Each row has a name. After each piece below comes the name of the row it's from, unless a question asks for something else. Each question is about the rows just above it.

buka: [133 126 153 129 153 187]
lam: [133  67 153  62 134 133]
sifu: [133 126 153  68 153  67]
asked: [133 126 153 129 153 187]  buka
Where do [133  67 153  62 134 133] appear?  lam

Tafe: [177 194 135 128 130]
Laro: [195 194 203 172 130]
sipez: [127 129 158 212 140]
kadi: [127 161 211 142 130]
mef: [200 132 127 128 177]
Ven: [150 212 150 128 127]
Which value is in both kadi and Tafe?  [130]
[127 128 132 177 200] is which row reordered?  mef

dalun: [ 95 127 104  81  78 136  89 155 162 155 117 131 111  88  71 124 155 149
  81 125 123 128 115 130 123 178]
pariz: [143 113 104 118 128 127 126 155 132 131 145 116 105 142 127  92 131 114
 118 122 162  96 108 109 139 140]
danu: [123 162  81 128 130 149 124 155  81 104  71  95  89 111 127  78  88 115
 154 117 136 155 131 123 178 125]
Dufu: [143 113 105 119 129 126 126 154 132 131 144 116 105 142 128  93 131 114
 119 122 161  97 109 110 138 139]
guso: [ 79 148 130  87  74 144  89 136 169 161 179 149 138  71  67 165 161 172
  87 135  92 166 139 155 116 179]
feru: [123  81 130 123 124 125 117 136 128 127 131  95 178 178 115  81 163 104
 154  78 155 155 149  88  89 111]
[123 162  81 128 130 149 124 155  81 104  71  95  89 111 127  78  88 115
 154 117 136 155 131 123 178 125] is in which row?  danu
Shift each entry of [123] by -1 times 1:  [122]
Which row holds these entries in another order? [178 123 130 115 128 123 125  81 149 155 124  71  88 111 131 117 155 162
 155  89 136  78  81 104 127  95]  dalun
Put [130  88 149 128 162 136 123 154  81  81 123  71 155 125 124  95 131  78
 111 155 115 104 127 117 178  89] back in order: which row is it?  danu
Which row holds [ 79 148 130  87  74 144  89 136 169 161 179 149 138  71  67 165 161 172
  87 135  92 166 139 155 116 179]?  guso
Put [166 139 155 116 179  79 148 130  87  74 144  89 136 169 161 179 149 138
  71  67 165 161 172  87 135  92] back in order: which row is it?  guso

sofid: [123 117 136 130 124 125 141 163 118  94 120 124 112 129 141 126 128 145
 107 145 149 127 128 125 127 131 125 132 126 116 139 140 136 124 136 103
 128 144 121 117 101]
nusek: [128 123 112 128 116 129 144 124 124 101 125 117 163 131 125 136 127 117
 124 127 139 141 141 140 132 130 121 149 128 126 136  94 145 126 125 120
 136 145 118 103 107]
Vimo: [132 120 109 152 110 130 129 118 120 125 149 121 104 110 124 140 119  98
 127 124  89 106 123  94 115 121 134 114 125 128 117 127 129 132 150 140
 124 106 154 148 106]
Vit: [126 139  94 130 141 124 112 126 125 120 127 145 145 103 149 124 125 124
 128 140 136 129 117 136 107 127 117 124 136 121 128 163 128 141 132 118
 144 116 101 125 131]
Teb: [147 164 134 126 115 125 115 129 115  96 136 123 170 135 125 105 130 106
 131 135 132 117 158 184 137 129 127  80 136 131 127 121 102 129 127 133
 131 140 133 123 130]
rof: [111 166 122 156 166 116 126 122 124 132 134 134  65 139 124 139 130 129
 131 136 142 128 104 131 140 120 123  83 123 119 124 144 151 127 155 125
 110 135 103 167 114]
Put [141 132 118 144 116 101 125 131 126 139  94 130 141 124 112 126 125 120
 127 145 145 103 149 124 125 124 128 140 136 129 117 136 107 127 117 124
 136 121 128 163 128] back in order: which row is it?  Vit
asked: [111 166 122 156 166 116 126 122 124 132 134 134  65 139 124 139 130 129
 131 136 142 128 104 131 140 120 123  83 123 119 124 144 151 127 155 125
 110 135 103 167 114]  rof
Put [ 94 101 103 107 112 116 117 117 118 120 121 124 124 124 124 125 125 125
 126 126 127 127 128 128 128 129 130 131 132 136 136 136 139 140 141 141
 144 145 145 149 163] back in order: which row is it?  Vit

gug: [121 165 104 140 132  95 168 182 184 162 163 139 170 122 126 123  74 183
 160 188]
fumiv: [112 115 125 118  82 193 124 111 119 138 148 184 167 111 154 142 171 105
 105 142]
Vep: [124 111 193 184 171 142 125 111 112  82 105 118 142 115 167 105 138 154
 147 119]
Dom: [168 117 130 126 130 189 100 126  76 144 147 192 175 175 187 161  88 163
 191 161]
Gilo: [160 165 182 132 163  74 104  95 184 125 168 123 122 121 139 170 140 162
 188 183]
selu: [111 115 126 117  80 195 123 109 119 138 150 186 169 110 156 143 173 105
 105 143]
por: [161 168 187 130 161  76 100  88 189 126 175 130 126 117 144 176 147 163
 192 191]
Shift each entry of [168] by -1 times 1:  [167]
[126 175 130 126 117 144 176 147 163 192 191 161 168 187 130 161  76 100
  88 189] is which row reordered?  por
Which row holds these entries in another order? [ 80 105 105 109 110 111 115 117 119 123 126 138 143 143 150 156 169 173
 186 195]  selu
[191 192 163 147 176 144 117 126 130 175 126 189  88 100  76 161 130 187
 168 161] is which row reordered?  por
[183 188 162 140 170 139 121 122 123 168 125 184  95 104  74 163 132 182
 165 160] is which row reordered?  Gilo
Which row holds these entries in another order? [ 82 105 105 111 111 112 115 118 119 124 125 138 142 142 148 154 167 171
 184 193]  fumiv
Put [163 168 126 130 130 187 192 147 100 117 161 175 126  88 191 189  76 176
 144 161] back in order: which row is it?  por

Tal: [112 186 216 169 198  97 172 126 165  70 143  92 215 160  94 144 148 111
 139 176 154 133  99 116]
kif: [117 117 184 128 139 126 153 115 154 177 216 127 184 203 162  74 134  89
  98 139  85  72  67 168]
Pozi: [115 177 203 154 127  85 183 143 139  72 127  98 117 128  89 117 153 134
  67 168 152 153  74 126]
Put [ 85 177 143 153 203 126 127  67  72 168  89 117 154 139 117 115 127 128
 153  98 152 134  74 183] back in order: which row is it?  Pozi
Where do [117 117 184 128 139 126 153 115 154 177 216 127 184 203 162  74 134  89
  98 139  85  72  67 168] appear?  kif
[112 186 216 169 198  97 172 126 165  70 143  92 215 160  94 144 148 111
 139 176 154 133  99 116] is in which row?  Tal
asked: [115 177 203 154 127  85 183 143 139  72 127  98 117 128  89 117 153 134
  67 168 152 153  74 126]  Pozi

Losu: [107 206  80  98  84]
Pusa: [206 206  80  98  71]
Kopa: [107 206  98  71  81]
Which row holds these entries in another order? [ 71  98  80 206 206]  Pusa
[80] with -1 step of 1 on every entry:  [79]
[ 84 107 206  80  98] is which row reordered?  Losu
Move every entry of [98] by +1 step of 1.  [99]
asked: [107 206  80  98  84]  Losu

pilus: [154 125 172 108 159 157 109  86  59 175  94 107 122]
Futo: [ 61 191 116  98  96  90 108 100 154  69  81 176  55]
mife: [ 61 191 116  98  96  90 108 100 154  66  81 146 162]
Tozep: [175  69 194 149  96  51 127 152  57 171 158 130 102]
vopus: [ 89  81 165  97 139 110 105  68  61 179 205 161  58]
Shared by Tozep and pilus:  [175]
Shift each entry of [175] by +1 times 1:  [176]
Move every entry of [96 90] by +1 step of 1.  [97 91]

fiza: [124 127 122 124 131 127 123 126 129 114 143 141 159 118]
Tamet: [118 134 128 127 104 138 104 145 136 107 104  98 137 128]
Sot: [153 113 121 144 146 139 114 113  87 127 129 153 128 118]
dutar: [118 134 128 145 104 144 104 202 136 107 104  98 137 126]
asked: [124 127 122 124 131 127 123 126 129 114 143 141 159 118]  fiza
asked: [118 134 128 127 104 138 104 145 136 107 104  98 137 128]  Tamet
Which row holds [153 113 121 144 146 139 114 113  87 127 129 153 128 118]?  Sot

zivu: [134 104 131 119 117 118 130 126 148 137 125 138 128 141 125 155 120 154
 132 138 123 146 115 144 149 126 127 142 122 123 138 115 135 137 138 131
 113 129 130 164 114]
nit: [135 138 121 132 135 133 127 124 148 118 132 127 129 129 127 155 136 119
 128 119 136 116 136 122 111 131 124 123 126 133 128 148 131 129 130 127
 139 127 124 102 137]
Zalot: [125 152 114 137 145 150 126 132 148 113 129 111 132 112 132 155 135  97
 128 110 135 110 139 116 102 139 135 120 127 131 103 151 123 118 115 128
 143 129 132  88 147]
voba: [126 137 116 132 141 143 137 115 148 118 126 111 126 118 137 155 128 112
 119 114 137 130 120 118 124 119 139 129 124 122 107 144 128 134 123 128
 124 144 140 103 139]
Gup: [143  87 128 134 136  97 143 123 148 131 109 163 116 168 110 155 137 204
 123 145 130 158  85 171 168  85 127 173 113 115 173 143 170 148 134 136
 113 149 122 169  55]
vis: [136 111 135 130 123 118 118 139 148 135 127 143 130 149 118 155 136 161
 122 132 124 132 124 144 137 123 112 139 125 132 152 130 147 127 138 128
 126 120 121 152 104]
Mume: [147 107 137 117  92  91 115 139 148 152 124 173 124 146 106 155 117 158
 120 161 112 143 106 144 160 135  97 140 139 148 180  76 130 114 141 141
 102 119 112 198  97]
Lorud: [150 100 121 141 140 154 155 110 148 113 116 110 139 151 135 155 132 151
 142 125 130 132 129 141 139  95 140 157 108 108 124 163 159 154 145 113
 139 144 155 116 108]
rizi: [150 107 139 114 100 116 123 143 148 142 132 150 137 140 117 155 110 134
 134 153 104 140 141 134 149 145 105 129 136 140 154  84 137 121 154 131
 120 118 125 176 127]
non: [133 113 142 121 119  98 115 130 148 143 135 147 121 136 122 155 127 161
 124 148 124 139 109 146 152 115 100 142 130 110 161 116 126 119 130 143
 121 130 108 171  92]
Shift each entry of [127 129] by +1 times 1:  [128 130]
Which row holds [150 107 139 114 100 116 123 143 148 142 132 150 137 140 117 155 110 134
 134 153 104 140 141 134 149 145 105 129 136 140 154  84 137 121 154 131
 120 118 125 176 127]?  rizi

